Below are the code and all the weights of a small trained network. Each question names an input and a target symbol and asks about switching units off, where a switched-off unit gives its printed mean instead of its output.

import numpy as np


def w(rows, s, z=0):
    codes = np.array(rows[::2]) - 128.0
    scale = np.full(codes.shape[1], s)
    scale[-1] = z or s
    return codes * scale


def softmax(a):
    e = np.exp(a - a.max(-1, keepdims=True))
    return e / e.sum(-1, keepdims=True)


def log_softmax(a):
    a = a - a.max(-1, keepdims=True)
    return a - np.log(np.exp(a).sum(-1, keepdims=True))


def net(x, mask):
    ids = ['δζλμξπσω'.index(c) for c in x.split()]
    T = len(ids)
    res = E[ids] + P[:T]
    u = 0
    for l in range(2):
        r = res
        for j in range(3):
            rows = slice(4 * j, 4 * j + 4)
            q, k, v = (r @ M[l][rows].T for M in (Q, K, V))
            z = softmax(np.where(np.tri(T) > 0, q @ k.T / 4**0.5, -1e9)) @ v
            o = O[l][rows]
            res = res + np.where(mask[u + j], z, o[:, -1]) @ o[:, :-1]
        u += 3
    return log_softmax(res[-1] @ U[:, :-1].T + U[:, -1])


Q, K, V, O = {}, {}, {}, {}
E = w([
[248,88,115,129,101],'δ',
[222,125,20,21,88],'ζ',
[156,186,41,125,205],'λ',
[102,116,171,179,252],'μ',
[115,129,163,223,122],'ξ',
[12,50,106,33,78],'π',
[54,6,226,125,114],'σ',
[100,147,31,111,91],'ω',
],0.016)
P = w([
[122,130,128,122,60],'0',
[162,214,179,60,153],'1',
[79,164,141,157,60],'2',
[168,87,49,144,166],'3',
[79,172,137,166,51],'4',
[166,239,213,10,244],'5',
[80,174,139,173,46],'6',
[152,119,4,231,255],'7',
[80,175,135,172,30],'8',
],0.013)
Q[0] = w([
[171,110,144,177,44],'L0H0',
[173,154,182,182,80],'L0H0',
[155,166,144,74,139],'L0H0',
[169,64,101,102,158],'L0H0',
[92,163,121,172,9],'L0H1',
[154,164,133,91,151],'L0H1',
[112,177,149,106,104],'L0H1',
[184,147,169,123,73],'L0H1',
[49,141,108,181,127],'L0H2',
[140,124,121,99,107],'L0H2',
[129,176,218,141,132],'L0H2',
[96,241,139,163,94],'L0H2',
],0.012)
K[0] = w([
[106,211,176,132,23],'L0H0',
[75,131,83,67,136],'L0H0',
[131,194,150,182,157],'L0H0',
[167,176,147,67,190],'L0H0',
[121,114,102,110,64],'L0H1',
[174,92,24,154,173],'L0H1',
[125,109,136,158,94],'L0H1',
[105,96,94,120,83],'L0H1',
[59,142,143,249,106],'L0H2',
[68,85,142,102,165],'L0H2',
[104,204,200,123,137],'L0H2',
[59,253,145,160,146],'L0H2',
],0.011)
V[0] = w([
[125,98,116,189,163],'L0H0',
[188,41,123,110,148],'L0H0',
[197,123,136,83,157],'L0H0',
[151,100,103,133,117],'L0H0',
[137,127,126,162,72],'L0H1',
[163,130,138,177,39],'L0H1',
[147,84,160,213,107],'L0H1',
[133,246,144,23,132],'L0H1',
[122,163,254,87,141],'L0H2',
[160,194,97,82,167],'L0H2',
[93,162,147,69,69],'L0H2',
[150,175,131,160,113],'L0H2',
],0.0085)
O[0] = w([
[143,137,81,93,5,113],'L0H0',
[173,156,109,81,151,38],'L0H0',
[71,124,128,159,85,4],'L0H0',
[182,104,174,117,188,119],'L0H0',
[156,138,33,155,246,165],'L0H1',
[53,145,139,125,164,165],'L0H1',
[224,126,147,143,254,114],'L0H1',
[203,135,112,99,184,153],'L0H1',
[116,113,121,30,115,131],'L0H2',
[91,104,197,93,163,37],'L0H2',
[175,100,151,122,82,140],'L0H2',
[34,75,165,148,26,188],'L0H2',
],0.0043,0.0039)
Q[1] = w([
[100,36,57,189,200],'L1H0',
[177,47,12,171,131],'L1H0',
[159,117,132,43,181],'L1H0',
[112,208,63,117,134],'L1H0',
[99,78,144,138,151],'L1H1',
[165,152,115,203,105],'L1H1',
[108,168,156,172,193],'L1H1',
[11,41,131,124,79],'L1H1',
[66,185,124,154,89],'L1H2',
[176,119,97,170,208],'L1H2',
[108,112,62,146,131],'L1H2',
[130,171,141,32,141],'L1H2',
],0.013)
K[1] = w([
[50,236,208,37,194],'L1H0',
[182,238,201,2,56],'L1H0',
[120,84,27,66,165],'L1H0',
[142,206,47,195,172],'L1H0',
[79,20,150,84,133],'L1H1',
[204,154,76,184,84],'L1H1',
[106,119,141,247,200],'L1H1',
[32,38,157,114,105],'L1H1',
[38,181,77,120,105],'L1H2',
[186,208,175,47,166],'L1H2',
[135,219,176,106,69],'L1H2',
[153,12,16,103,150],'L1H2',
],0.01)
V[1] = w([
[140,8,210,108,158],'L1H0',
[169,108,105,153,98],'L1H0',
[119,66,165,177,121],'L1H0',
[69,70,75,110,90],'L1H0',
[131,106,106,189,137],'L1H1',
[143,182,136,128,112],'L1H1',
[134,128,197,160,115],'L1H1',
[88,93,158,115,172],'L1H1',
[148,90,102,161,102],'L1H2',
[141,98,127,175,154],'L1H2',
[157,109,209,141,139],'L1H2',
[168,93,137,99,124],'L1H2',
],0.015)
O[1] = w([
[217,2,55,168,94,30],'L1H0',
[48,96,128,119,120,112],'L1H0',
[171,5,84,124,192,211],'L1H0',
[126,152,60,119,119,93],'L1H0',
[87,121,98,70,105,238],'L1H1',
[108,38,129,173,79,116],'L1H1',
[143,142,83,93,124,145],'L1H1',
[74,143,44,124,86,111],'L1H1',
[121,139,90,205,114,133],'L1H2',
[157,133,210,201,122,106],'L1H2',
[56,129,228,151,168,82],'L1H2',
[58,105,95,132,81,3],'L1H2',
],0.0086,0.0042)
U = w([
[39,152,125,211,121,189],'δ',
[63,137,123,87,79,138],'ζ',
[128,174,168,93,65,136],'λ',
[150,141,181,109,45,228],'μ',
[111,149,114,84,245,175],'ξ',
[163,215,70,164,149,121],'π',
[118,134,105,147,139,54],'σ',
[114,209,105,102,189,2],'ω',
],0.012,0.0041)

Each question gives the input, a string of symbols that net reads in full, and the target symbol t.
The units are the heads (4 rows each of Q, K, V and O). Each row of codes is followed by its name. A weight is (code - 128) times the scale printed after its matrix; where a second scale follows, it is the last column's (O and U).
mask holds one flag per head, layer by layer. A switched-off head (its flag False) gives its mean, the last column of its rows in O, instead of its output. The means were averaged over made-up inputs and are rounded, as every weight is.
A unit's drop is (log p(t) with every unit on - log p(t) with that unit switched off) / (log p(t) with every unit on - log p(t) with every unit switched off).
The circuit of an input: a set's keep is (log p(t) with only the set's units on - log p(t) with every unit switched off) / (log p(t) with every unit on - log p(t) with every unit switched off). Starting from all 6 units, units are removed one at a time, each time the one whose removal leaves the highest keep (on an exact tie, the one counted first), for as long as the keep stays at least 0.8.
circuit, biggest first: the units of the circuit, biggest drop first
most important unit: the unit with the biggest drop
heads that matter: for each layer, one digit per head in row order, 1 if its drop is at least 0.15 and else 0, layers parted by /
drop of u: that unit's drop, to one decimal
input ξ σ ξ μ ξ δ ξ λ, target δ: circuit, biggest first => L1H2, L1H0
input π ω σ ω, target ω: heads that matter => 000 / 101
input ξ π ξ π, target π: circuit, biggest first => L1H0, L0H2
input ξ ξ π π ξ δ, target π: circuit, biggest first => L1H0
input ξ ω ξ π ζ, target λ: circuit, biggest first => L1H0, L1H1
input ζ σ ξ ω ξ μ, target ω: heads that matter => 000 / 100
input ξ ξ ξ ζ ξ ω, target ζ: circuit, biggest first => L1H0, L1H2
input δ ζ π δ ξ ω, target δ: heads that matter => 000 / 011
input ξ ω ω ξ ξ σ ω ξ, target σ: circuit, biggest first => L1H0, L1H2
input μ ω ω ω ω ζ σ π, target ζ: circuit, biggest first => L1H2, L1H0
input μ ξ ξ ξ π μ ξ ζ, target μ: circuit, biggest first => L1H0, L0H1
input ξ δ ξ π ξ ω μ, target ξ: circuit, biggest first => L1H2, L1H0
input λ ω ξ σ ζ ω, target σ: circuit, biggest first => L1H0, L0H2, L1H2
input π ζ μ δ ξ μ, target δ: circuit, biggest first => L1H2, L1H1
input λ ξ ξ μ ξ ζ ξ σ, target ζ: most important unit => L1H2
input μ δ ξ π, target δ: circuit, biggest first => L1H2, L1H0, L1H1
input λ ξ ω π λ λ ξ ξ, target λ: heads that matter => 010 / 100
input ξ ξ ξ ω σ π, target ω: heads that matter => 000 / 100
input μ ξ δ δ, target ξ: heads that matter => 001 / 011
input ξ ω ξ ξ π π π μ, target π: most important unit => L1H0
input ξ σ π ξ ω ξ ξ ξ, target ξ: heads that matter => 000 / 011
input ξ π ξ λ π ω μ π, target ω: heads that matter => 000 / 101
input μ ω δ ω ξ π π σ, target π: drop of L1H1 => 0.1
input ω ξ π ξ, target ξ: drop of L0H0 => 0.2
